Below is a small trained network, with its code and all its weights. Each question gives an input and a class and asks what happens when units are switched off, that is, made to give their printed mean instead of their output.

import numpy as np


def w(rows, s, z=0):
    codes = np.array(rows[::2]) - 128.0
    scale = np.full(codes.shape[1], s)
    scale[-1] = z or s
    return codes * scale


def norm(h):
    return h / np.sqrt((h * h).mean(-1, keepdims=True) + 1e-5)


def f(y):
    return np.maximum(y, 0)


def log_softmax(a):
    a = a - a.max(-1, keepdims=True)
    return a - np.log(np.exp(a).sum(-1, keepdims=True))


def net(x, mask):
    res = np.array(x, float).reshape(1, 5) / 4 @ E
    u = 0
    for l in range(2):
        y = f(norm(res) @ A[l][:, :-1].T + A[l][:, -1])
        res = res + np.where(mask[u : u + 10], y, B[l][:, -1]) @ B[l][:, :-1]
        u += 10
    return log_softmax(norm(res)[-1] @ U[:, :-1].T + U[:, -1])


A, B = {}, {}
E = w([
[102,114,86,250,17,88,192],'x0',
[128,132,125,130,129,124,129],'x1',
[121,128,122,131,139,125,131],'x2',
[107,138,160,67,98,21,184],'x3',
[163,5,115,125,114,63,61],'x4',
],0.0028)
A[0] = w([
[102,212,164,109,132,173,252,92],'0.n1',
[171,227,140,73,89,22,192,2],'0.n2',
[115,141,139,25,97,69,176,71],'0.n3',
[84,212,151,96,112,187,186,26],'0.n4',
[107,116,181,93,127,90,149,30],'0.n5',
[165,71,151,113,193,113,119,136],'0.n6',
[144,76,103,92,137,169,79,18],'0.n7',
[154,209,88,178,156,204,105,98],'0.n8',
[220,167,131,90,198,149,155,51],'0.n9',
[98,142,116,145,78,97,210,114],'0.n10',
],0.0043,0.0022)
B[0] = w([
[58,131,93,68,12,124,27,252],'0.n1',
[55,160,180,213,222,56,73,199],'0.n2',
[137,127,238,229,199,44,41,197],'0.n3',
[111,221,65,48,59,163,54,209],'0.n4',
[38,105,168,136,202,129,159,150],'0.n5',
[153,131,103,93,74,132,191,188],'0.n6',
[48,168,109,166,69,126,193,162],'0.n7',
[96,155,218,157,131,57,40,220],'0.n8',
[128,168,88,129,118,127,202,189],'0.n9',
[190,165,133,136,181,118,255,222],'0.n10',
],0.0033,0.0034)
A[1] = w([
[180,72,69,82,115,93,125,55],'1.n1',
[137,160,127,180,91,78,152,156],'1.n2',
[127,156,175,69,173,117,95,151],'1.n3',
[155,123,136,228,169,242,31,97],'1.n4',
[123,105,109,166,92,134,140,91],'1.n5',
[128,122,121,211,95,139,137,90],'1.n6',
[134,155,160,24,201,127,105,173],'1.n7',
[60,174,104,115,114,99,196,253],'1.n8',
[141,3,146,140,126,65,91,133],'1.n9',
[148,133,133,87,174,164,145,67],'1.n10',
],0.0054,0.0022)
B[1] = w([
[70,179,128,119,81,174,93,167],'1.n1',
[177,57,96,80,138,187,119,227],'1.n2',
[151,64,69,166,132,154,173,226],'1.n3',
[99,128,182,125,162,31,134,216],'1.n4',
[180,147,142,98,125,128,147,168],'1.n5',
[142,90,113,83,156,122,191,192],'1.n6',
[166,93,112,169,73,129,178,248],'1.n7',
[149,97,138,125,154,160,83,255],'1.n8',
[75,255,132,115,131,196,88,232],'1.n9',
[156,87,102,109,114,99,159,152],'1.n10',
],0.006,0.0041)
U = w([
[80,226,86,102,33,249,42,188],'0',
[243,19,60,139,95,183,245,187],'1',
[95,121,211,218,208,2,107,1],'2',
],0.0066,0.00046)

Each question gives the input, the list of numbers given to net, and the class t.
The units are the neurons (one row each of A and B). Each row of codes is followed by its name. A weight is (code - 128) times the scale printed after its matrix; where a second scale follows, it is the last column's (A, B and U).
mask holds one flag per neuron, layer by layer. A switched-off neuron (its flag False) gives its mean, the last column of its row in B, instead of its output. The means were averaged over made-up inputs and are rounded, as every weight is.
A unit's drop is (log p(t) with every unit on - log p(t) with that unit switched off) / (log p(t) with every unit on - log p(t) with every unit switched off).
The circuit of an input: a set's keep is (log p(t) with only the set's units on - log p(t) with every unit switched off) / (log p(t) with every unit on - log p(t) with every unit switched off). Starting from the 12 units with the biggest drops (on a tie, the unit counted first), units are removed one at a time, each time the one whose removal leaves the highest keep (on an exact tie, the one counted first), for as long as the keep stays at least 0.8.
units of the circuit, in order: the units of the circuit, biggest drop first
unit that matters most: the unit with the biggest drop
top k neurons: the k neurons with the biggest drops, biggest first
k most important neurons of layer l: the k neurons of layer l with the biggest drops, biggest first
drop when u is switched off: that unit's drop, to one decimal
input [1,8,6,-7,-6], class 2: units of the circuit, in order -> (1.n4)
input [4,-3,-1,-6,-5], class 2: 4 most important neurons of layer 1 -> (1.n4 1.n9 1.n1 1.n6)
input [-7,-3,5,-2,-6], class 1: units of the circuit, in order -> (1.n7 1.n9)
input [1,-6,-5,2,-1], class 2: top 2 neurons -> (0.n2 0.n3)
input [-2,4,-2,-8,-7], class 2: 2 most important neurons of layer 0 -> (0.n8 0.n6)
input [1,-6,-1,7,7], class 0: top 3 neurons -> (1.n9 1.n4 0.n8)
input [-5,-4,-4,5,3], class 1: top 3 neurons -> (1.n3 1.n7 0.n8)
input [-8,7,1,7,-5], class 1: 2 most important neurons of layer 1 -> (1.n3 1.n7)
input [-8,-8,1,5,-5], class 1: top 3 neurons -> (1.n7 1.n3 1.n9)
input [4,4,-2,6,6], class 0: top 4 neurons -> (1.n9 1.n4 0.n8 1.n2)
input [8,-5,0,-5,-6], class 1: 2 most important neurons of layer 1 -> (1.n9 1.n6)
input [-4,2,-6,4,4], class 0: 3 most important neurons of layer 0 -> (0.n10 0.n8 0.n6)
input [4,-3,-8,6,-4], class 2: 2 most important neurons of layer 0 -> (0.n2 0.n3)
input [-4,-4,6,-8,-2], class 2: unit that matters most -> 1.n4
input [-7,4,-3,3,4], class 1: 2 most important neurons of layer 1 -> (1.n7 1.n3)
input [-6,3,8,-6,1], class 1: top 3 neurons -> (1.n7 1.n3 0.n3)
input [-3,2,-2,4,-2], class 2: 2 most important neurons of layer 0 -> (0.n3 0.n2)
input [-7,2,5,-4,8], class 0: top 2 neurons -> (1.n9 1.n1)
input [-6,5,8,2,4], class 1: top 3 neurons -> (1.n7 0.n1 1.n3)
input [-5,-5,8,-8,-3], class 2: unit that matters most -> 1.n4
input [7,-1,0,-8,1], class 2: drop when 1.n3 is switched off -> 0.3
input [-7,-5,7,1,-2], class 1: drop when 0.n8 is switched off -> 0.0
input [-1,1,-6,-4,5], class 0: drop when 0.n2 is switched off -> 0.1
